[ 25 -26  57  22  19  -4  45   0 -63 -38 -23 -46 -17   2 -13   4 -12 -47
 -43  18   1 -31 -27 -75  35  39 -25  14 -42 -28  55  38  17   4  38 -12
 -27 -66 -39  26  40  55 -33  55  32  16   9  39  61 -50  17   9 -58  32
  63  -3  18] -> Y
[ 23 -15  33   8  16  60  14 -80 -48 -20 -39  16 -42  60  43   0 -33 -19
 -34 -71 -47  48 -41 -36  22  58  73   2  -2  24  -1  -5  40  33 -92   1
 -52 -38 -14 -28  47  12 -20  17   5  30 -20 -44  49 -48 -39  32  -7  82
 -45  33   1] -> F
[102  -4  -8  28 -31  81 -56 -19 -61  42 -55  49  68  82   1 -17 -10  27
 -53  44  34  -1  15  25 -26  57  21  19  -4  45   0 -32  13   0 -40  62
   7  16 -29  10 -29   2  -3  26 -41  -7 -19  11   4 -28  35 -47  30 -38
  22  34 -22] -> K
[  33   67   29  -13  -20  -48  -22   20    5 -102  -36  -24    3  -43
  -83   57   16   21    6   39   54   -7   21  -53   40   11  -19    3
  -24  -12   15   -9    9   17  -14  -28   25   65   12  -13   60   -3
    5  -19  -47   26  -28   -7   30   35  -41   11    4  -63   34   43
  -47] -> V
[ -6 -12 -39 -55  -7  17 -19 -24  12  10  27 -35 -32  -3  32 -25 -65  -8
  -2  54 -23 -24  18 -63 -45   4 -51 -78  22 -51  28 -26  42  69  14  36
  42 -43  38  17  23 -45 -81 -20  41   6 -36 -72 -17  19 -76 -10   4  17
  -9  20 -19] -> B
[  -9   34 -100  -15  -26   -4  -77  -10   11   55   -2    4   -3   22
   35  -30   30   36   61   -4  -25   28   -6   84  -37  -38  -27  -61
   38   -1   68   -3  -23   16   52  -50  -45  -30  -40   13  -11  -71
   58   -3  -26   -7   -1   26  -65  -20   45  -34  -16   87  -17   51
   37] -> H
q: [102  -4  -8  28 -31  81 -56 -19 -61  42 -55  49  68  82   1 -17 -10  27
 -53  44  34  -1  15  25 -26  57  21  19  -4  45   0 -32  13   0 -40  62
   7  16 -29  10 -29   2  -3  26 -41  -7 -19  11   4 -28  35 -47  30 -38
  22  34 -22]	K
start: [ -4 -77 -10  11]	H, 6
start: [  2  -3  26 -41  -7 -19  11   4 -28  35 -47  30]	K, 42
q: [ 23 -15  33   8  16  60  14 -80 -48 -20 -39  16 -42  60  43   0 -33 -19
 -34 -71 -47  48 -41 -36  22  58  73   2  -2  24  -1  -5  40  33 -92   1
 -52 -38 -14 -28  47  12 -20  17   5  30 -20 -44  49 -48 -39  32  -7  82
 -45  33   1]	F
start: [-19 -47  26 -28  -7  30  35 -41  11   4]	V, 44
start: [ 25 -26  57  21  19  -4  45   0]	K, 24

[  7  21 -17  23 -66 -38  35 -91  17] -> S
[ 58  70  16 -12 -66  45  10 -65 -37] -> D
[  9  27 -35  34  47  27 -47  23  16] -> R
[-35 -29 -42  22 -49   2 -44  59  57] -> N
[ 21 -21  40 -37  72 -79  45 -49   5] -> G
[-65 -31 -28  -5 -72 -23  23 -12  10] -> U
[-37  72 -79  45 -50 -28  65 -11 -26] -> X
[ 23  10  21   3  99 -10  33  -6 -31] -> W
q: [ 21 -21  40 -37  72 -79  45 -49   5]	G
start: [ 45 -50 -28]	X, 4
start: [-37  72 -79  45 -49]	G, 4
q: [  9  27 -35  34  47  27 -47  23  16]	R
start: [ 23  10  21   3  99 -10]	W, 1

[36 -2 40 39 69 33 -5 -6 -2] = T
[ 21 -40 -35  10 -82  -9 -34 104 -35] = M
[ 49  10  56  53  92  43  20 -24  18] = C
[-35  10 -82  -9 -34 103 -34 104  29] = A
[ 41 -51 -40  16 -91 -17 -35 119   6] = E
q: [ 21 -40 -35  10 -82  -9 -34 104 -35]	M
start: [-35  10 -82  -9 -34 104]	M, 3
q: [ 49  10  56  53  92  43  20 -24  18]	C
q: [-35  10 -82  -9 -34 103 -34 104  29]	A

[-81 -26  13  85  -4  25] : J
[ -30  -72  -98  -39   71 -110] : Z
[ -8   3 -99 -76  42 -26] : P
[ 63  54  71 -36 -44  58] : L
[ 26  90 -29 -92  61  57] : Q
start: [-92  61]	Q, 4
q: [ 63  54  71 -36 -44  58]	L
q: [ 26  90 -29 -92  61  57]	Q

[-19  27 -86  59  88  84   8]  bukim
[  77   69  -62    1  -31   20 -113]  Depi
[ -44   90  107 -119  106 -113   -6]  Subu
[ -16  102   38  -80   86 -116   97]  kiku
[ 57  80   4  59  -6 119  27]  Zudim
[-53 116 -71 -38  -2 -93  42]  geli
[-110  -19   27  -87   58   40  -43]  nus
[  51  -51  -29  -65  -13   23 -105]  zepe
[ 20 118  -5 -48  84 103 118]  Visim
[ 66  72 -98  82 -70 -90 -63]  foso
[-93 -82 -99 -28  89 -44  48]  susuf
start: [-19  27 -87]	nus, 2
q: [ 57  80   4  59  -6 119  27]	Zudim

